Below are the code and all the weights of a small trained network. Each question names an input and a class and asks about switching units off, where a switched-off unit gives its printed mean instead of its output.

import numpy as np


def w(rows, s, z=0):
    codes = np.array(rows[::2]) - 128.0
    scale = np.full(codes.shape[1], s)
    scale[-1] = z or s
    return codes * scale


def f(y):
    return np.maximum(y, 0)


def log_softmax(a):
    a = a - a.max(-1, keepdims=True)
    return a - np.log(np.exp(a).sum(-1, keepdims=True))


def net(x, mask):
    res = np.array(x, float).reshape(1, 5) / 4 @ E
    y = f(res @ A[0][:, :-1].T + A[0][:, -1])
    res = res + np.where(mask, y, B[0][:, -1]) @ B[0][:, :-1]
    return log_softmax(res[-1] @ U[:, :-1].T + U[:, -1])


A, B = {}, {}
E = w([
[143,78,100,143,219,71,50,114,9,93,99,199],'x0',
[123,196,93,233,108,107,148,163,120,8,50,115],'x1',
[132,136,131,126,133,138,109,128,139,124,126,131],'x2',
[140,189,233,146,98,47,134,9,144,121,107,179],'x3',
[130,141,120,142,133,146,104,117,141,140,125,136],'x4',
],0.014)
A[0] = w([
[91,96,130,132,170,149,153,159,152,156,169,119,150],'N1',
[122,132,112,153,173,114,98,128,53,74,95,150,106],'N2',
[130,118,31,164,153,181,129,200,133,90,118,103,142],'N3',
[108,150,224,155,111,89,154,31,112,161,186,163,134],'N4',
[125,92,51,130,145,176,117,197,118,147,125,81,224],'N5',
[143,103,170,123,192,30,55,71,51,108,104,209,121],'N6',
[120,191,215,115,64,86,148,71,162,127,118,153,115],'N7',
[139,109,113,154,74,170,119,182,155,163,135,96,104],'N8',
[149,73,144,72,151,137,120,92,135,200,184,135,236],'N9',
[130,94,68,135,215,103,93,172,50,114,143,177,146],'N10',
[109,99,81,122,152,134,113,177,100,123,114,97,165],'N11',
[157,141,161,206,113,99,147,61,107,126,105,120,60],'N12',
[93,181,141,117,29,151,158,148,216,151,161,58,247],'N13',
[106,183,72,239,104,116,160,162,149,4,24,119,132],'N14',
],0.011)
B[0] = w([
[94,111,144,139,149,147,130,146,136,158,152,93,167],'N1',
[96,137,105,86,172,148,86,119,144,119,77,188,198],'N2',
[140,111,52,82,151,110,163,120,106,112,176,129,206],'N3',
[168,144,177,141,119,184,151,100,137,143,84,174,215],'N4',
[92,106,79,127,138,136,145,189,104,168,186,80,218],'N5',
[66,92,149,160,87,109,92,82,107,100,125,170,251],'N6',
[205,191,173,120,170,112,97,136,181,133,79,138,209],'N7',
[90,156,119,113,96,143,147,115,119,109,162,125,169],'N8',
[112,55,162,158,115,162,96,109,190,185,170,86,230],'N9',
[163,47,97,112,171,126,94,155,159,140,113,168,223],'N10',
[146,106,96,110,144,165,109,147,113,137,160,120,183],'N11',
[116,169,131,140,108,82,121,128,167,133,78,125,168],'N12',
[158,234,155,102,105,137,247,140,111,152,175,37,248],'N13',
[160,198,78,150,120,63,151,163,57,28,88,110,253],'N14',
],0.012,0.028)
U = w([
[50,117,135,106,84,180,165,165,160,184,235,41,251],'0',
[115,188,49,114,89,98,195,186,46,62,206,77,93],'1',
[177,173,244,110,102,179,145,82,226,193,141,148,190],'2',
[190,227,172,175,80,43,160,155,155,60,52,91,19],'3',
[80,2,85,135,168,144,37,157,181,170,175,149,131],'4',
[115,85,12,104,174,90,97,198,59,52,105,187,155],'5',
[75,63,219,189,70,123,67,5,164,130,117,227,128],'6',
[68,177,124,190,103,19,71,85,102,35,49,235,56],'7',
],0.0084,0.0035)

Each question gives the input, the list of numbers given to net, and the class t.
The units are the neurons (one row each of A and B). Each row of codes is followed by its name. A weight is (code - 128) times the scale printed after its matrix; where a second scale follows, it is the last column's (A, B and U).
mask holds one flag per neuron, in row order. A switched-off neuron (its flag False) gives its mean, the last column of its row in B, instead of its output. The means were averaged over made-up inputs and are rounded, as every weight is.
A unit's drop is (log p(t) with every unit on - log p(t) with that unit switched off) / (log p(t) with every unit on - log p(t) with every unit switched off).
The circuit of an input: a set's keep is (log p(t) with only the set's units on - log p(t) with every unit switched off) / (log p(t) with every unit on - log p(t) with every unit switched off). Starting from the 12 units with the biggest drops (on a tie, the unit counted first), units are removed one at a time, each time the one whose removal leaves the highest keep (on an exact tie, the one counted first), for as long as the keep stays at least 0.8.
units of the circuit, in order: the units of the circuit, biggest drop first
unit that matters most: the unit with the biggest drop
k most important neurons: the k neurons with the biggest drops, biggest first
drop when u is switched off: that unit's drop, to one decimal
input [-5,0,2,1,7], class 2: units of the circuit, in order	(N14; N5)
input [-7,2,1,1,3], class 3: unit that matters most	N5
input [1,1,4,1,3], class 7: 2 most important neurons	(N13; N9)
input [2,-3,-6,8,-7], class 6: 2 most important neurons	(N6; N13)
input [-4,0,-7,0,6], class 0: 2 most important neurons	(N14; N4)
input [2,-5,-6,-8,6], class 4: 2 most important neurons	(N13; N10)
input [4,0,8,8,0], class 6: 2 most important neurons	(N14; N4)
input [4,-7,2,1,7], class 6: 2 most important neurons	(N5; N6)
input [1,-3,-7,-8,-4], class 4: 2 most important neurons	(N13; N10)
input [7,0,-8,7,-4], class 6: drop when N14 is switched off	0.9
input [-6,0,-7,4,-4], class 2: drop when N14 is switched off	4.0
input [3,8,7,1,7], class 7: drop when N5 is switched off	0.2
input [-3,0,-8,-4,-4], class 0: drop when N14 is switched off	3.7
input [2,5,8,-3,-2], class 5: units of the circuit, in order	(N13)
